Read these off the grid that follows.
1) The entry just right of -56?
2) The entry in the bottom-left corner?
3) The 5th-last entry, reading row by row?
4) The entry just right of 15?
[[  6 -56 -31  11]
 [ -9  15 -28  16]]
1) -31
2) -9
3) 11
4) -28

M =
[[ -1   6  -1   1 -14  20   4 -33]
 [ -5  22   3  -3  28  20   0 -60]
 [  3   2   0   2  -8  22   5 -19]
 [  9  49  -5   2 -28  28   1   5]
 [  0 -14   1  -1   4  18   2  28]
 [  0 -15   1   0   1  21  -1  48]
 [  4   3   0   2 -11  24   3 -46]
 [  3  -6   0   2  -6  25  -1   3]
 [  0 -27   2   2   1  19   5 -46]
 [ -6  26   3  -3  34  18   2 -12]
 [  9  44  -5   2 -26  29  -1   4]]
Rows and columns are numbered from 0.
Which number is the entry at row 2, column 2?
A: 0
The entry in row 2 and column 0 is 3
Which number is the entry at row 0, column 0?
A: -1
The bottom-right entry -> 4
The entry in row 0 and column 2 is -1
The bottom entry of the column that holds the largest entry is 44
Which number is the entry in the top-right corner?
A: -33
Which number is the entry at row 1, column 1?
A: 22
Which number is the minimum?
A: -60
Which number is the entry just left of the largest entry?
A: 9
Which number is the entry in row 1 and column 2?
A: 3
Which number is the entry in the bottom-left corner?
A: 9
The entry at row 1, column 0 -> -5
Which number is the entry directly above 24?
A: 21
The top entry of the column that holds the largest entry is 6
Which number is the entry directly below the smallest entry?
A: -19
The entry just right of 34 is 18
Which number is the entry just left of -15?
A: 0

B = (111, 434, -829, -119, 230, -693, 566, -799, -133, -300, -276, -194, -137, -32)
The entry just right of the smallest entry -> -119
What is the entry just right of -133?
A: -300
The entry just left of -194 is -276

Questions about the matrix below.
1) Give the last entry, reading row by row.
2) Give the entry just left of 383.
3) Give the second entry from the end, reading row by row.
4) Give the second entry in reading order.
5) Give the 3rd entry, reading row by row.
6) Give the top entry of the column that holds the largest entry.
7) Give the first entry, reading row by row.
8) Give the largest entry.
 441    11  -194  -143   245   -75   763  -691   722   496   401  -159   404  -135   460  -284
 440    75  -164  -200   189   -77   792  -626   710   456   388  -157   421  -148   433  -310
 370   153    53  -363    25   -79   394  -741   572   268   408  -234   463   -95   317  -187
 476     6  -166  -160   264  -125   743  -635   701   436   367  -167   400  -175   423  -290
 362    49  -116  -197   243  -164   718  -734   676   457   440    52   374  -149   285  -266
 445    61  -166  -152   254  -103   738  -776   690   485   391  -170   409  -117   480  -326
 423    10    -9  -311    42  -163   506  -744   549   365   368  -107   501   -69   360  -223
 440    64    48  -327    93  -109   509  -763   569   402   386  -155   458   -79   437  -215
 342   131    47  -378    51  -150   321  -738   587   268   472  -212   416  -106   351  -189
 354    84    34  -291    44   -93   444  -718   596   405   385  -286   453  -147   285  -284
 379   162    39  -361     6  -172   327  -754   583   299   425  -225   461   -97   347  -187
  78   279   -96  -441   155  -200   427  -636   641   513   310  -248   422   -93   299  -358
 336   127    40  -290    12  -108   434  -745   632   383   413  -224   533  -106   310  -286
 175   288   -65  -430   216  -176   403  -538   597   638   400  -310   378  -168   378  -349
1) -349
2) 632
3) 378
4) 11
5) -194
6) 763
7) 441
8) 792

Read these off the grid that follows. Counting starts at 0.
1) What is the entry in the top-left corner?
2) What is the entry at row 2, column 2?
3) What is the entry at row 0, column 2?
4) What is the smallest entry?
5) What is the bottom-right entry?
6) What is the entry in row 2 and column 1?
7) What is the entry directly below the smallest entry?
8) What is the top entry of the column that holds the largest entry?
[[-50  61  17 -28   3  -6]
 [ 36 -40   7  21 -35   3]
 [ -8  -1 -26   8   8  19]
 [ -4   2 -38   9  14  14]
 [-22  34   5 -20  33 -26]
 [  2  -9 -35   9  17   6]
 [  1  -8 -37   7  22  10]
 [-12  19  27 -15  -7  -5]
 [ -8   4 -36   7  18  15]
 [  4   3  14  -6  19 -47]
 [-28  32  26  -8 -23   2]
 [ -9   3 -37   6  18  14]
 [-62  61  -1 -27  11  17]
 [ -2  -8  14 -22   7 -16]
 [-47  64  19 -23  -3  -4]]
1) -50
2) -26
3) 17
4) -62
5) -4
6) -1
7) -2
8) 61
